Below are the code and all the weights of a small trained network. Each question names an input and a class and asks about switching units off, where a switched-off unit gives its printed mean instead of its output.

import numpy as np


def w(rows, s, z=0):
    codes = np.array(rows[::2]) - 128.0
    scale = np.full(codes.shape[1], s)
    scale[-1] = z or s
    return codes * scale


def f(y):
    return y / 2 * (1 + np.tanh(0.7978845608 * (y + 0.044715 * y**3)))


def log_softmax(a):
    a = a - a.max(-1, keepdims=True)
    return a - np.log(np.exp(a).sum(-1, keepdims=True))


def net(x, mask):
    res = np.array(x, float).reshape(1, 7) / 4 @ E
    y = f(res @ A[0][:, :-1].T + A[0][:, -1])
    res = res + np.where(mask, y, B[0][:, -1]) @ B[0][:, :-1]
    return log_softmax(res[-1] @ U[:, :-1].T + U[:, -1])


A, B = {}, {}
E = w([
[103,139,169,133,164,132,144,133],'x0',
[80,94,144,250,53,131,211,174],'x1',
[86,14,226,96,60,71,101,26],'x2',
[123,126,153,132,146,140,126,140],'x3',
[135,115,111,122,126,128,135,125],'x4',
[8,68,67,177,208,49,45,170],'x5',
[139,116,112,125,123,129,129,125],'x6',
],0.014)
A[0] = w([
[62,75,158,100,153,108,75,92,141],'N0',
[137,121,195,87,11,141,129,87,144],'N1',
[168,127,148,134,104,119,177,188,123],'N2',
[168,217,105,83,121,177,155,142,254],'N3',
[116,78,146,159,86,99,220,149,139],'N4',
[218,186,155,10,184,111,93,77,232],'N5',
[219,207,113,135,112,174,215,153,237],'N6',
[111,145,61,151,185,89,137,190,145],'N7',
[182,84,200,98,124,91,149,52,158],'N8',
[50,45,141,131,80,67,83,89,83],'N9',
[100,87,121,247,88,112,143,165,133],'N10',
[114,119,113,58,187,88,60,146,154],'N11',
[178,120,194,123,68,156,138,130,175],'N12',
[105,181,74,157,210,132,52,157,201],'N13',
],0.013,0.0079)
B[0] = w([
[206,101,136,120,78,113,73,86,202],'N0',
[64,131,164,133,100,158,128,136,216],'N1',
[139,161,138,169,117,111,177,131,165],'N2',
[171,169,177,135,233,121,100,179,230],'N3',
[114,162,187,190,138,164,110,118,190],'N4',
[127,67,179,48,147,102,36,223,254],'N5',
[136,163,155,160,193,167,159,146,251],'N6',
[78,101,57,128,132,65,116,142,216],'N7',
[82,97,193,54,63,181,149,169,211],'N8',
[210,88,236,158,180,134,60,114,219],'N9',
[96,99,135,251,194,89,150,193,218],'N10',
[203,159,75,93,77,119,132,35,201],'N11',
[53,160,159,151,104,180,119,149,198],'N12',
[132,90,39,96,161,95,133,104,233],'N13',
],0.012,0.027)
U = w([
[157,126,167,151,209,120,71,156,187],'0',
[68,117,150,64,97,150,101,155,79],'1',
[123,150,4,85,158,114,100,96,254],'2',
[187,118,127,114,75,116,93,46,60],'3',
[124,238,110,183,166,180,199,141,80],'4',
[48,161,162,185,62,195,160,88,97],'5',
[60,89,57,182,140,61,147,177,78],'6',
],0.013,0.0036)

Each question gives the input, the list of numbers given to net, and the class t.
The units are the neurons (one row each of A and B). Each row of codes is followed by its name. A weight is (code - 128) times the scale printed after its matrix; where a second scale follows, it is the last column's (A, B and U).
mask holds one flag per neuron, in row order. A switched-off neuron (its flag False) gives its mean, the last column of its row in B, instead of its output. The means were averaged over made-up inputs and are rounded, as every weight is.
A unit's drop is (log p(t) with every unit on - log p(t) with that unit switched off) / (log p(t) with every unit on - log p(t) with every unit switched off).
The circuit of an input: a set's keep is (log p(t) with only the set's units on - log p(t) with every unit switched off) / (log p(t) with every unit on - log p(t) with every unit switched off). Starting from the 12 units with the biggest drops (on a tie, the unit counted first), units are removed one at a time, each time the one whose removal leaves the highest keep (on an exact tie, the one counted first), for as long as the keep stays at least 0.8.
circuit, biggest first: the units of the circuit, biggest drop first
top k neurons: the k neurons with the biggest drops, biggest first
drop when u is switched off: that unit's drop, to one decimal
input [-7,6,-6,1,-7,0,-1], class 4: circuit, biggest first -> N5
input [0,2,-1,5,-2,0,-4], class 4: circuit, biggest first -> N5; N9
input [3,-7,7,8,3,2,1], class 3: top 2 neurons -> N0; N11
input [2,-4,4,0,6,0,-8], class 1: top 2 neurons -> N8; N5
input [-3,-6,-8,0,-3,1,5], class 2: top 2 neurons -> N13; N9
input [7,2,-8,4,3,1,7], class 6: top 3 neurons -> N7; N13; N9
input [3,8,-4,-3,6,1,6], class 6: top 2 neurons -> N10; N7
input [2,1,-3,-6,8,-8,8], class 4: top 2 neurons -> N6; N9
input [4,1,-1,-6,7,-2,6], class 4: top 2 neurons -> N5; N9
input [1,-4,-6,-4,4,1,-4], class 2: top 2 neurons -> N13; N9
input [1,0,5,-5,5,3,8], class 3: drop when N6 is switched off -> 0.1
input [-3,2,-4,-4,-2,-2,7], class 4: drop when N5 is switched off -> 0.3
input [-5,1,-2,-7,7,-4,-8], class 4: drop when N9 is switched off -> 0.2
input [4,8,1,-2,-1,-1,2], class 5: top neuron -> N3
